Below is a small trained network, with its code and all its weights. Each question gives an input and a class and asks what happens when units are switched off, that is, made to give their printed mean instead of their output.

import numpy as np


def w(rows, s, z=0):
    codes = np.array(rows[::2]) - 128.0
    scale = np.full(codes.shape[1], s)
    scale[-1] = z or s
    return codes * scale


def f(y):
    return y / 2 * (1 + np.tanh(0.7978845608 * (y + 0.044715 * y**3)))


def log_softmax(a):
    a = a - a.max(-1, keepdims=True)
    return a - np.log(np.exp(a).sum(-1, keepdims=True))


def net(x, mask):
    res = np.array(x, float).reshape(1, 4) / 4 @ E
    y = f(res @ A[0][:, :-1].T + A[0][:, -1])
    res = res + np.where(mask, y, B[0][:, -1]) @ B[0][:, :-1]
    return log_softmax(res[-1] @ U[:, :-1].T + U[:, -1])


A, B = {}, {}
E = w([
[119,137,118,120,112,106,137,131,116,127,135,130],'x0',
[126,134,252,85,131,90,90,105,158,148,121,163],'x1',
[126,133,96,86,194,118,161,49,122,173,156,80],'x2',
[40,87,114,164,180,79,162,153,158,130,91,129],'x3',
],0.022)
A[0] = w([
[183,208,107,99,140,153,103,39,97,157,150,86,147],'N0',
[204,155,120,89,88,171,119,84,81,179,146,136,188],'N1',
[224,196,142,106,43,210,92,148,89,50,152,162,255],'N2',
[172,176,248,75,123,118,96,131,109,170,161,150,133],'N3',
[121,112,159,155,64,107,71,161,143,121,83,206,185],'N4',
[77,73,158,160,93,124,150,186,140,104,56,132,159],'N5',
[113,129,191,78,172,74,81,97,159,190,190,111,137],'N6',
[152,138,71,224,90,167,142,178,119,83,141,151,245],'N7',
[130,138,67,112,200,124,200,85,91,152,165,43,167],'N8',
[73,103,181,74,203,65,161,82,175,160,100,143,73],'N9',
],0.012,0.0088)
B[0] = w([
[194,165,93,138,99,140,209,171,131,126,146,131,212],'N0',
[234,159,65,104,61,155,124,83,127,129,110,109,209],'N1',
[96,133,189,49,127,141,52,100,14,123,203,98,255],'N2',
[86,176,72,97,95,80,83,46,202,103,103,135,221],'N3',
[67,81,147,105,38,97,124,128,129,130,52,174,215],'N4',
[121,89,127,156,90,106,136,181,93,125,53,150,197],'N5',
[181,162,136,81,78,60,121,111,162,72,173,114,199],'N6',
[99,146,150,129,198,107,115,206,67,25,176,10,209],'N7',
[153,119,140,163,177,195,210,77,150,204,150,129,223],'N8',
[97,123,222,105,207,49,205,173,72,106,172,128,202],'N9',
],0.011,0.034)
U = w([
[119,122,230,67,152,103,102,126,85,97,208,82,203],'0',
[78,74,87,225,139,99,107,179,94,79,86,92,207],'1',
[77,122,156,66,66,130,10,77,148,119,106,159,74],'2',
[109,74,218,133,66,91,116,133,168,117,44,228,22],'3',
[197,131,79,156,91,228,136,113,107,163,135,76,153],'4',
[75,49,98,206,225,154,162,90,160,217,114,128,141],'5',
[181,179,96,86,101,102,121,78,224,118,139,135,3],'6',
],0.012,0.0033)

Each question gives the input, the list of numbers given to net, and the class t.
The units are the neurons (one row each of A and B). Each row of codes is followed by its name. A weight is (code - 128) times the scale printed after its matrix; where a second scale follows, it is the last column's (A, B and U).
mask holds one flag per neuron, in row order. A switched-off neuron (its flag False) gives its mean, the last column of its row in B, instead of its output. The means were averaged over made-up inputs and are rounded, as every weight is.
A unit's drop is (log p(t) with every unit on - log p(t) with that unit switched off) / (log p(t) with every unit on - log p(t) with every unit switched off).
The circuit of an input: a set's keep is (log p(t) with only the set's units on - log p(t) with every unit switched off) / (log p(t) with every unit on - log p(t) with every unit switched off). Starting from all 10 units, units are removed one at a time, each time the one whose removal leaves the highest keep (on an exact tie, the one counted first), for as long as the keep stays at least 0.8.
circuit, biggest first: the units of the circuit, biggest drop first
k most important neurons: the k neurons with the biggest drops, biggest first
drop of u: that unit's drop, to one decimal
input [7,8,-6,0], class 2: circuit, biggest first : [N3]
input [5,0,0,2], class 1: 2 most important neurons : [N2 N8]
input [6,2,4,0], class 6: 2 most important neurons : [N2 N7]
input [5,1,-8,-6], class 2: 2 most important neurons : [N4 N9]
input [2,6,5,0], class 6: 2 most important neurons : [N2 N3]
input [-7,6,-7,1], class 3: 2 most important neurons : [N4 N5]
input [-3,3,3,0], class 6: 2 most important neurons : [N2 N7]
input [-3,-4,1,0], class 4: 2 most important neurons : [N2 N9]
input [-4,6,8,0], class 6: 2 most important neurons : [N2 N3]
input [2,3,6,0], class 6: 2 most important neurons : [N2 N7]
input [-3,-5,2,2], class 5: 2 most important neurons : [N2 N1]
input [-4,2,-8,-7], class 2: 2 most important neurons : [N4 N3]
input [2,-3,-8,1], class 1: 3 most important neurons : [N5 N7 N9]
input [-8,-2,8,4], class 5: circuit, biggest first : [N8]
input [4,6,0,-8], class 2: 3 most important neurons : [N2 N3 N8]
input [7,1,0,-4], class 2: 3 most important neurons : [N9 N7 N2]
input [2,-1,5,2], class 5: drop of N2 : 0.2
input [7,0,-7,8], class 1: drop of N7 : 1.4
input [5,-4,-8,6], class 1: drop of N7 : 0.4
input [8,2,-8,6], class 3: circuit, biggest first : [N4]
input [-8,1,-2,4], class 3: drop of N7 : 0.2
